Below are the code and all the weights of a small trained network. Each question names an input and a class and asks about switching units off, where a switched-off unit gives its printed mean instead of its output.

import numpy as np


def w(rows, s, z=0):
    codes = np.array(rows[::2]) - 128.0
    scale = np.full(codes.shape[1], s)
    scale[-1] = z or s
    return codes * scale


def f(y):
    return np.maximum(y, 0)


def log_softmax(a):
    a = a - a.max(-1, keepdims=True)
    return a - np.log(np.exp(a).sum(-1, keepdims=True))


def net(x, mask):
    res = np.array(x, float).reshape(1, 8) / 4 @ E
    y = f(res @ A[0][:, :-1].T + A[0][:, -1])
    res = res + np.where(mask, y, B[0][:, -1]) @ B[0][:, :-1]
    return log_softmax(res[-1] @ U[:, :-1].T + U[:, -1])


A, B = {}, {}
E = w([
[129,125,126,129],'x0',
[129,128,126,130],'x1',
[101,199,202,114],'x2',
[124,41,214,56],'x3',
[173,82,196,216],'x4',
[2,70,130,182],'x5',
[127,127,127,127],'x6',
[130,130,128,128],'x7',
],0.008)
A[0] = w([
[144,61,173,57,10],'N0',
[123,112,69,133,237],'N1',
[213,202,173,108,64],'N2',
[228,129,186,210,70],'N3',
[82,97,128,183,50],'N4',
[71,117,137,175,37],'N5',
[98,176,93,175,14],'N6',
[163,203,92,185,37],'N7',
[105,157,99,46,48],'N8',
[123,183,221,137,204],'N9',
[167,89,177,184,8],'N10',
[66,179,129,77,229],'N11',
[162,91,208,27,30],'N12',
[103,164,82,27,25],'N13',
[197,154,119,102,27],'N14',
[51,129,82,42,13],'N15',
[35,72,155,151,112],'N16',
[157,185,120,167,156],'N17',
[241,172,132,126,54],'N18',
[228,153,151,79,69],'N19',
[85,166,79,184,81],'N20',
[113,121,27,72,89],'N21',
[159,58,167,248,48],'N22',
[166,158,142,114,245],'N23',
[184,145,186,211,227],'N24',
[190,134,74,155,128],'N25',
[154,183,96,162,62],'N26',
[197,112,79,111,240],'N27',
[220,136,150,151,27],'N28',
[149,156,76,190,62],'N29',
[164,63,68,165,184],'N30',
[199,134,121,97,10],'N31',
[133,191,98,182,16],'N32',
[113,175,104,77,205],'N33',
[68,119,154,135,129],'N34',
[142,101,200,194,28],'N35',
[92,68,139,95,136],'N36',
[188,103,77,130,60],'N37',
[2,102,83,164,6],'N38',
[57,228,98,245,136],'N39',
[134,136,160,84,170],'N40',
[88,214,196,113,253],'N41',
[59,131,81,68,41],'N42',
[145,160,38,193,30],'N43',
[109,222,151,163,193],'N44',
[254,132,101,47,39],'N45',
[144,140,89,44,123],'N46',
[137,175,77,215,59],'N47',
],0.01,0.0049)
B[0] = w([
[153,130,240,24,177],'N0',
[205,37,112,163,216],'N1',
[44,180,51,125,208],'N2',
[179,175,191,204,218],'N3',
[79,199,65,131,172],'N4',
[36,208,62,111,165],'N5',
[115,139,162,90,159],'N6',
[116,132,240,3,190],'N7',
[137,173,203,194,170],'N8',
[193,51,38,164,223],'N9',
[149,218,204,117,166],'N10',
[168,107,129,198,227],'N11',
[124,91,190,41,203],'N12',
[178,188,211,178,182],'N13',
[37,184,67,110,168],'N14',
[203,208,213,181,182],'N15',
[52,170,41,63,225],'N16',
[159,96,163,106,198],'N17',
[23,191,85,121,210],'N18',
[45,149,78,101,208],'N19',
[101,92,143,76,187],'N20',
[209,143,157,199,197],'N21',
[196,193,157,179,216],'N22',
[51,96,44,126,218],'N23',
[200,128,123,183,250],'N24',
[133,56,128,99,194],'N25',
[82,104,222,55,174],'N26',
[95,72,76,155,234],'N27',
[107,188,111,153,174],'N28',
[140,144,174,89,181],'N29',
[187,57,83,150,215],'N30',
[41,178,83,96,160],'N31',
[138,128,237,46,168],'N32',
[189,117,170,192,210],'N33',
[101,155,57,81,183],'N34',
[162,206,164,127,177],'N35',
[166,70,115,48,193],'N36',
[143,102,39,131,163],'N37',
[41,227,63,107,211],'N38',
[135,93,144,60,254],'N39',
[129,66,111,88,181],'N40',
[174,29,20,202,244],'N41',
[183,192,191,199,177],'N42',
[143,133,167,74,196],'N43',
[188,22,92,96,217],'N44',
[30,162,99,133,224],'N45',
[148,136,177,219,190],'N46',
[113,147,196,82,198],'N47',
],0.006,0.0074)
U = w([
[58,210,72,98,60],'0',
[136,99,191,7,30],'1',
[160,215,178,210,3],'2',
[140,84,89,129,244],'3',
[134,78,95,133,244],'4',
[158,51,62,138,63],'5',
],0.012,0.006)

Each question gives the input, the list of numbers given to net, and the class t.
The units are the neurons (one row each of A and B). Each row of codes is followed by its name. A weight is (code - 128) times the scale printed after its matrix; where a second scale follows, it is the last column's (A, B and U).
mask holds one flag per neuron, in row order. A switched-off neuron (its flag False) gives its mean, the last column of its row in B, instead of its output. The means were averaged over made-up inputs and are rounded, as every weight is.
A unit's drop is (log p(t) with every unit on - log p(t) with that unit switched off) / (log p(t) with every unit on - log p(t) with every unit switched off).
The circuit of an input: a set's keep is (log p(t) with only the set's units on - log p(t) with every unit switched off) / (log p(t) with every unit on - log p(t) with every unit switched off). Starting from the 12 units with the biggest drops (on a tie, the unit counted first), units are removed one at a time, each time the one whose removal leaves the highest keep (on an exact tie, the one counted first), for as long as the keep stays at least 0.8.
circuit, biggest first: the units of the circuit, biggest drop first
most important unit: the unit with the biggest drop
top k neurons: the k neurons with the biggest drops, biggest first
drop when u is switched off: that unit's drop, to one decimal
input [-2,-7,7,2,-7,-5,-8,8], class 3: circuit, biggest first : (N41)
input [6,4,-8,-8,-8,6,8,-7], class 1: circuit, biggest first : (N39 N20 N43 N47)
input [-6,-2,3,5,-2,7,-3,-7], class 0: circuit, biggest first : (N16 N38)
input [4,1,8,-5,1,-3,-2,0], class 5: circuit, biggest first : (N41 N44)
input [3,4,-6,7,2,-4,5,1], class 1: top 4 neurons : (N0 N12 N41 N9)
input [-1,-5,3,0,1,5,5,-6], class 0: top 4 neurons : (N16 N38 N30 N5)
input [2,-7,0,4,-6,5,-2,-7], class 2: top 2 neurons : (N15 N42)
input [6,7,-7,4,3,7,2,-7], class 0: top 2 neurons : (N16 N38)
input [4,-1,1,-1,1,6,-1,-1], class 0: circuit, biggest first : (N38 N16)
input [-3,-8,-5,-6,-2,-8,2,7], class 0: top 2 neurons : (N18 N45)
input [-2,-6,6,4,8,7,5,-3], class 2: top 2 neurons : (N22 N35)
input [5,4,7,2,5,-6,-5,-5], class 5: top 2 neurons : (N9 N41)
input [-4,4,8,4,-7,4,-1,6], class 5: top 2 neurons : (N41 N9)
input [-4,-5,-4,-5,7,-3,-6,-4], class 2: circuit, biggest first : (N3)
input [3,-3,-5,1,-4,6,2,-6], class 0: top 3 neurons : (N38 N16 N41)
input [-2,6,3,5,-8,-7,1,-3], class 2: top 2 neurons : (N13 N46)
input [-1,-2,8,-5,-4,7,-8,4], class 3: top 2 neurons : (N41 N44)
input [3,7,-8,4,0,-8,1,7], class 0: drop when N45 is switched off : 0.3
input [3,-3,-7,-3,-8,7,7,1], class 2: drop when N15 is switched off : 0.3
input [5,0,-7,3,8,-3,8,-8], class 2: drop when N3 is switched off : 0.2
input [1,-2,0,-8,-7,2,-7,-5], class 1: most important unit : N39
